Here is a tiny trained network, its code and every weight. The questions are about switching its units off for an input and a target symbol, where a switched-off unit gives its printed mean instead of its output.

import numpy as np


def w(rows, s, z=0):
    codes = np.array(rows[::2]) - 128.0
    scale = np.full(codes.shape[1], s)
    scale[-1] = z or s
    return codes * scale


def f(y):
    return np.maximum(y, 0)


def softmax(a):
    e = np.exp(a - a.max(-1, keepdims=True))
    return e / e.sum(-1, keepdims=True)


def log_softmax(a):
    a = a - a.max(-1, keepdims=True)
    return a - np.log(np.exp(a).sum(-1, keepdims=True))


def net(x, mask):
    ids = ['ΓΔΛΣΦΩαβεζηθμξτψ'.index(c) for c in x.split()]
    T = len(ids)
    res = E[ids] + P[:T]
    q, k, v = (res @ M[0].T for M in (Q, K, V))
    z = softmax(np.where(np.tri(T) > 0, q @ k.T / 4**0.5, -1e9)) @ v
    res = res + np.where(mask[0], z, O[0][:, -1]) @ O[0][:, :-1]
    y = f(res @ A[0][:, :-1].T + A[0][:, -1])
    res = res + np.where(mask[1:17], y, B[0][:, -1]) @ B[0][:, :-1]
    return log_softmax(res[-1] @ U[:, :-1].T + U[:, -1])


Q, K, V, O, A, B = {}, {}, {}, {}, {}, {}
E = w([
[124,73,70,171,167,133,137,149,70,142,156,111],'Γ',
[77,66,84,110,153,73,187,156,118,113,108,176],'Δ',
[119,101,114,143,163,87,98,183,80,117,132,86],'Λ',
[94,57,99,121,138,136,134,149,179,51,149,195],'Σ',
[152,195,117,141,149,97,122,171,97,157,121,175],'Φ',
[103,120,115,67,107,129,129,189,120,155,187,140],'Ω',
[172,118,147,91,162,73,85,169,115,183,173,103],'α',
[178,145,9,179,104,206,94,161,102,111,181,147],'β',
[94,139,75,149,153,182,151,150,76,144,146,180],'ε',
[173,150,32,81,176,132,167,182,110,138,183,126],'ζ',
[58,103,148,82,162,153,146,147,230,178,100,51],'η',
[112,179,101,69,98,133,203,133,114,171,178,140],'θ',
[146,106,100,152,188,171,197,138,167,154,154,162],'μ',
[167,133,85,231,73,103,110,148,134,77,101,37],'ξ',
[95,138,175,60,72,139,49,178,153,74,88,116],'τ',
[227,191,145,1,104,55,96,113,197,138,217,69],'ψ',
],0.021)
P = w([
[140,58,124,154,158,12,88,143,59,132,212,83],'0',
[113,74,155,100,126,22,119,157,146,83,211,149],'1',
[114,121,163,106,134,161,116,173,115,98,254,119],'2',
[155,128,109,130,120,109,114,192,166,99,186,136],'3',
[92,141,93,71,100,112,152,203,151,110,130,119],'4',
[111,169,90,95,106,147,125,213,151,130,120,125],'5',
[133,177,19,132,122,153,126,219,173,102,87,110],'6',
],0.0086)
Q[0] = w([
[146,108,138,169,178,136,90,89,133,159,94,167],'head 1',
[125,125,135,107,137,134,176,91,144,143,122,103],'head 1',
[145,161,98,125,142,143,146,254,145,128,214,124],'head 1',
[93,105,62,86,136,75,161,253,116,121,136,128],'head 1',
],0.012)
K[0] = w([
[79,115,70,116,81,85,150,161,52,60,165,154],'head 1',
[109,123,171,189,105,103,60,77,87,76,156,129],'head 1',
[101,169,90,111,107,132,140,124,254,164,42,58],'head 1',
[102,198,97,117,118,225,144,145,201,153,93,69],'head 1',
],0.008)
V[0] = w([
[72,104,148,233,159,129,251,58,131,161,115,137],'head 1',
[151,160,35,164,166,139,239,178,73,118,176,255],'head 1',
[158,217,127,138,42,120,182,78,118,158,177,107],'head 1',
[184,116,117,79,210,112,197,93,144,178,162,130],'head 1',
],0.007)
O[0] = w([
[60,126,149,158,92,150,191,211,170,202,95,188,4],'head 1',
[84,102,113,123,98,142,205,28,86,150,140,179,87],'head 1',
[131,193,91,135,133,91,188,96,246,107,229,121,145],'head 1',
[93,155,98,31,135,188,152,100,190,254,84,40,194],'head 1',
],0.01,0.011)
A[0] = w([
[97,133,132,98,119,161,146,66,118,145,97,98,130],'neuron 1',
[54,168,125,165,123,107,88,167,108,139,162,233,192],'neuron 2',
[133,151,136,156,97,166,131,142,68,86,162,95,104],'neuron 3',
[129,65,232,108,128,168,119,98,148,135,124,108,86],'neuron 4',
[174,138,150,113,111,170,132,61,78,136,146,121,103],'neuron 5',
[59,102,133,129,120,121,132,96,148,106,102,77,179],'neuron 6',
[124,149,160,108,103,159,153,107,106,126,101,207,182],'neuron 7',
[50,126,93,126,170,125,159,160,157,106,180,165,217],'neuron 8',
[121,109,102,186,209,154,127,125,127,168,156,92,157],'neuron 9',
[118,102,119,100,2,166,122,104,111,196,78,133,128],'neuron 10',
[72,69,190,221,179,121,109,123,73,156,64,172,7],'neuron 11',
[178,116,85,157,148,88,117,161,115,86,184,133,229],'neuron 12',
[151,144,54,132,157,137,180,153,78,135,100,107,117],'neuron 13',
[84,81,148,139,53,105,84,83,133,122,76,90,184],'neuron 14',
[87,122,84,92,103,37,126,31,149,141,192,166,22],'neuron 15',
[78,136,126,112,124,151,137,182,120,227,104,88,202],'neuron 16',
],0.0089,0.0021)
B[0] = w([
[171,163,77,129,254,216,100,182,170,142,138,152,165],'neuron 1',
[217,194,156,170,66,125,172,71,141,152,80,32,147],'neuron 2',
[123,148,166,89,149,151,132,117,181,139,113,133,154],'neuron 3',
[151,90,83,185,122,85,112,107,84,86,90,195,145],'neuron 4',
[163,101,153,137,130,122,106,138,75,143,137,146,175],'neuron 5',
[174,160,163,121,130,119,95,142,73,115,176,200,153],'neuron 6',
[73,126,122,62,119,107,59,52,103,174,91,147,147],'neuron 7',
[98,139,105,207,105,106,135,126,150,194,124,74,178],'neuron 8',
[97,132,204,133,134,107,87,129,106,68,152,128,170],'neuron 9',
[202,127,159,100,135,105,159,138,194,111,66,143,155],'neuron 10',
[117,155,60,163,133,156,68,195,194,87,83,37,148],'neuron 11',
[107,120,181,90,106,141,181,85,119,137,89,112,245],'neuron 12',
[160,121,200,162,116,146,103,99,160,151,166,128,174],'neuron 13',
[129,112,129,157,162,124,217,144,143,98,199,121,149],'neuron 14',
[102,173,114,170,102,185,126,171,78,138,113,168,250],'neuron 15',
[114,98,139,148,74,108,128,116,151,78,169,167,194],'neuron 16',
],0.0075,0.017)
U = w([
[174,129,118,175,99,134,98,192,148,144,177,121,173],'Γ',
[182,131,91,113,117,180,181,197,126,145,96,83,30],'Δ',
[88,140,132,100,154,184,163,154,104,141,98,65,38],'Λ',
[154,84,30,119,114,154,153,117,104,112,102,77,120],'Σ',
[123,178,110,147,130,84,104,93,92,135,137,156,219],'Φ',
[70,101,119,56,96,162,191,128,67,134,154,92,188],'Ω',
[141,90,101,122,148,87,124,87,101,170,151,119,244],'α',
[126,132,119,141,48,150,99,71,104,111,190,153,4],'β',
[77,141,124,126,82,176,94,64,100,169,92,84,180],'ε',
[171,157,80,111,183,170,118,136,86,110,136,184,107],'ζ',
[124,146,117,130,131,142,129,134,134,122,145,129,70],'η',
[91,196,89,166,103,139,127,139,131,126,195,130,50],'θ',
[133,117,156,100,123,166,152,79,188,162,128,147,122],'μ',
[162,135,158,155,92,141,253,134,130,111,159,87,176],'ξ',
[151,179,162,93,156,168,184,138,104,67,99,161,76],'τ',
[95,190,106,120,188,138,125,91,178,103,153,95,162],'ψ',
],0.0063,0.0026)

Each question gives the input, a string of symbols that net reads in full, and the target symbol t.
The units are the heads (4 rows each of Q, K, V and O) and the neurons (one row each of A and B). Each row of codes is followed by its name. A weight is (code - 128) times the scale printed after its matrix; where a second scale follows, it is the last column's (O, A, B and U).
mask holds one flag per unit, heads first, then neurons. A switched-off unit (its flag False) gives its mean, the last column of its rows in O or B, instead of its output. The means were averaged over made-up inputs and are rounded, as every weight is.
A unit's drop is (log p(t) with every unit on - log p(t) with that unit switched off) / (log p(t) with every unit on - log p(t) with every unit switched off).
The circuit of an input: a set's keep is (log p(t) with only the set's units on - log p(t) with every unit switched off) / (log p(t) with every unit on - log p(t) with every unit switched off). Starting from the 12 units with the biggest drops (on a tie, the unit counted first), units are removed one at a time, each time the one whose removal leaves the highest keep (on an exact tie, the one counted first), for as long as the keep stays at least 0.8.
circuit, biggest first: the units of the circuit, biggest drop first
top k neurons: the k neurons with the biggest drops, biggest first
drop of u: that unit's drop, to one decimal
input Φ ζ θ β, target θ: top 2 neurons : neuron 15; neuron 8
input τ ε Ω, target τ: circuit, biggest first : head 1; neuron 12
input η Φ θ τ Σ α, target Γ: circuit, biggest first : head 1; neuron 16
input ψ Ω ε α ε, target ε: top 4 neurons : neuron 7; neuron 8; neuron 2; neuron 14
input ζ ζ ψ ε Σ ζ, target ζ: top 3 neurons : neuron 1; neuron 15; neuron 5
input ζ Γ Σ, target ζ: top 2 neurons : neuron 1; neuron 12
input Γ ψ β α, target ψ: circuit, biggest first : head 1
input ε Σ Ω ψ ζ Σ Δ, target ζ: circuit, biggest first : head 1; neuron 1; neuron 6; neuron 15
input ζ ξ Σ Σ η μ, target Γ: circuit, biggest first : head 1; neuron 12
input ε μ Σ α ξ, target ξ: circuit, biggest first : head 1; neuron 14; neuron 12
input β θ ε μ Σ α, target μ: top 2 neurons : neuron 10; neuron 16
input Σ ε ε Γ ε, target ε: top 3 neurons : neuron 7; neuron 2; neuron 8
input Λ τ ζ, target τ: top 2 neurons : neuron 12; neuron 3
input θ η ε, target Γ: top 2 neurons : neuron 12; neuron 16
input Σ ζ ε τ, target τ: top 3 neurons : neuron 12; neuron 3; neuron 8
input α θ η τ, target Γ: top 2 neurons : neuron 12; neuron 16
input Ω ε ζ Σ, target ζ: drop of neuron 1 : 0.6
input α Λ Φ Σ ψ, target ψ: drop of head 1 : 1.4
input ζ ζ Σ Φ, target ζ: drop of neuron 1 : 0.6
input Σ Φ Σ Σ μ Σ, target μ: drop of head 1 : 1.1
input Φ μ β, target μ: top neuron : neuron 10
input ψ μ Σ μ Σ, target μ: top neuron : neuron 10
